Below is a small trained network, with its code and all its weights. Each question gives an input and a target symbol and asks what happens when units are switched off, that is, made to give their printed mean instead of their output.

import numpy as np


def w(rows, s, z=0):
    codes = np.array(rows[::2]) - 128.0
    scale = np.full(codes.shape[1], s)
    scale[-1] = z or s
    return codes * scale


def f(y):
    return np.maximum(y, 0)


def softmax(a):
    e = np.exp(a - a.max(-1, keepdims=True))
    return e / e.sum(-1, keepdims=True)


def log_softmax(a):
    a = a - a.max(-1, keepdims=True)
    return a - np.log(np.exp(a).sum(-1, keepdims=True))


def net(x, mask):
    ids = ['Παεημξτ'.index(c) for c in x.split()]
    T = len(ids)
    res = E[ids] + P[:T]
    r = res
    for j in range(2):
        rows = slice(3 * j, 3 * j + 3)
        q, k, v = (r @ M[0][rows].T for M in (Q, K, V))
        z = softmax(np.where(np.tri(T) > 0, q @ k.T / 3**0.5, -1e9)) @ v
        o = O[0][rows]
        res = res + np.where(mask[j], z, o[:, -1]) @ o[:, :-1]
    y = f(res @ A[0][:, :-1].T + A[0][:, -1])
    res = res + np.where(mask[2:6], y, B[0][:, -1]) @ B[0][:, :-1]
    return log_softmax(res[-1] @ U[:, :-1].T + U[:, -1])


Q, K, V, O, A, B = {}, {}, {}, {}, {}, {}
E = w([
[249,70,181],'Π',
[112,135,117],'α',
[147,80,61],'ε',
[185,190,63],'η',
[119,169,138],'μ',
[46,103,103],'ξ',
[73,87,86],'τ',
],0.017)
P = w([
[124,143,92],'0',
[153,143,81],'1',
[163,130,98],'2',
[153,103,102],'3',
[131,82,120],'4',
[117,63,129],'5',
[112,40,136],'6',
[79,3,166],'7',
[65,27,131],'8',
],0.0071)
Q[0] = w([
[8,120,42],'H1',
[166,163,135],'H1',
[124,84,85],'H1',
[204,57,122],'H2',
[114,162,145],'H2',
[62,112,85],'H2',
],0.014)
K[0] = w([
[135,58,250],'H1',
[109,154,113],'H1',
[104,39,149],'H1',
[207,113,211],'H2',
[78,160,93],'H2',
[176,54,139],'H2',
],0.013)
V[0] = w([
[195,131,113],'H1',
[108,172,75],'H1',
[147,77,18],'H1',
[129,123,131],'H2',
[165,9,201],'H2',
[190,176,185],'H2',
],0.013)
O[0] = w([
[68,103,119,178],'H1',
[164,142,85,127],'H1',
[132,196,41,250],'H1',
[124,133,131,131],'H2',
[114,228,145,202],'H2',
[9,128,215,127],'H2',
],0.011,0.012)
A[0] = w([
[48,28,120,113],'N1',
[247,39,135,40],'N2',
[81,185,89,7],'N3',
[42,21,73,56],'N4',
],0.012,0.0013)
B[0] = w([
[208,177,78,149],'N1',
[102,178,246,170],'N2',
[97,42,144,247],'N3',
[231,107,138,164],'N4',
],0.014,0.015)
U = w([
[199,2,160,158],'Π',
[160,89,136,87],'α',
[113,26,146,40],'ε',
[145,200,150,254],'η',
[154,154,113,74],'μ',
[181,25,180,64],'ξ',
[117,131,37,185],'τ',
],0.0088,0.0027)

Each question gives the input, a string of symbols that net reads in full, and the target symbol t.
The units are the heads (3 rows each of Q, K, V and O) and the neurons (one row each of A and B). Each row of codes is followed by its name. A weight is (code - 128) times the scale printed after its matrix; where a second scale follows, it is the last column's (O, A, B and U).
mask holds one flag per unit, heads first, then neurons. A switched-off unit (its flag False) gives its mean, the last column of its rows in O or B, instead of its output. The means were averaged over made-up inputs and are rounded, as every weight is.
A unit's drop is (log p(t) with every unit on - log p(t) with that unit switched off) / (log p(t) with every unit on - log p(t) with every unit switched off).
The circuit of an input: a set's keep is (log p(t) with only the set's units on - log p(t) with every unit switched off) / (log p(t) with every unit on - log p(t) with every unit switched off). Starting from all 6 units, units are removed one at a time, each time the one whose removal leaves the highest keep (on an exact tie, the one counted first), for as long as the keep stays at least 0.8.
circuit, biggest first: the units of the circuit, biggest drop first
k most important neurons: the k neurons with the biggest drops, biggest first
which heads matter: for each layer, one digit per head in row order, 1 if its drop is at least 0.15 and else 0, layers parted by /
drop when u is switched off: that unit's drop, to one decimal
input μ η Π ε η η Π η, target ε: which heads matter	01
input ε ε ε ε τ ξ ξ ε, target η: circuit, biggest first	[H2, N2, H1, N3]
input ξ ε η ε ε ε α, target τ: circuit, biggest first	[N2, N4, H1]
input η η ε, target Π: circuit, biggest first	[H2]
input μ ξ ε, target η: circuit, biggest first	[H2, N2, N3, H1]
input ξ ε ε ε Π ε, target ε: circuit, biggest first	[H2, N3, H1]
input ε ε ε α ε ε ε ε ε, target τ: 2 most important neurons	[N4, N2]
input ε η τ, target Π: 2 most important neurons	[N4, N1]
input ε ε ε ε μ, target τ: 2 most important neurons	[N2, N4]
input ε ε η ξ ξ ε η Π ε, target ε: drop when H2 is switched off	4.0
input ε η η, target Π: drop when N4 is switched off	0.2
input ξ α η τ, target Π: drop when H2 is switched off	1.1
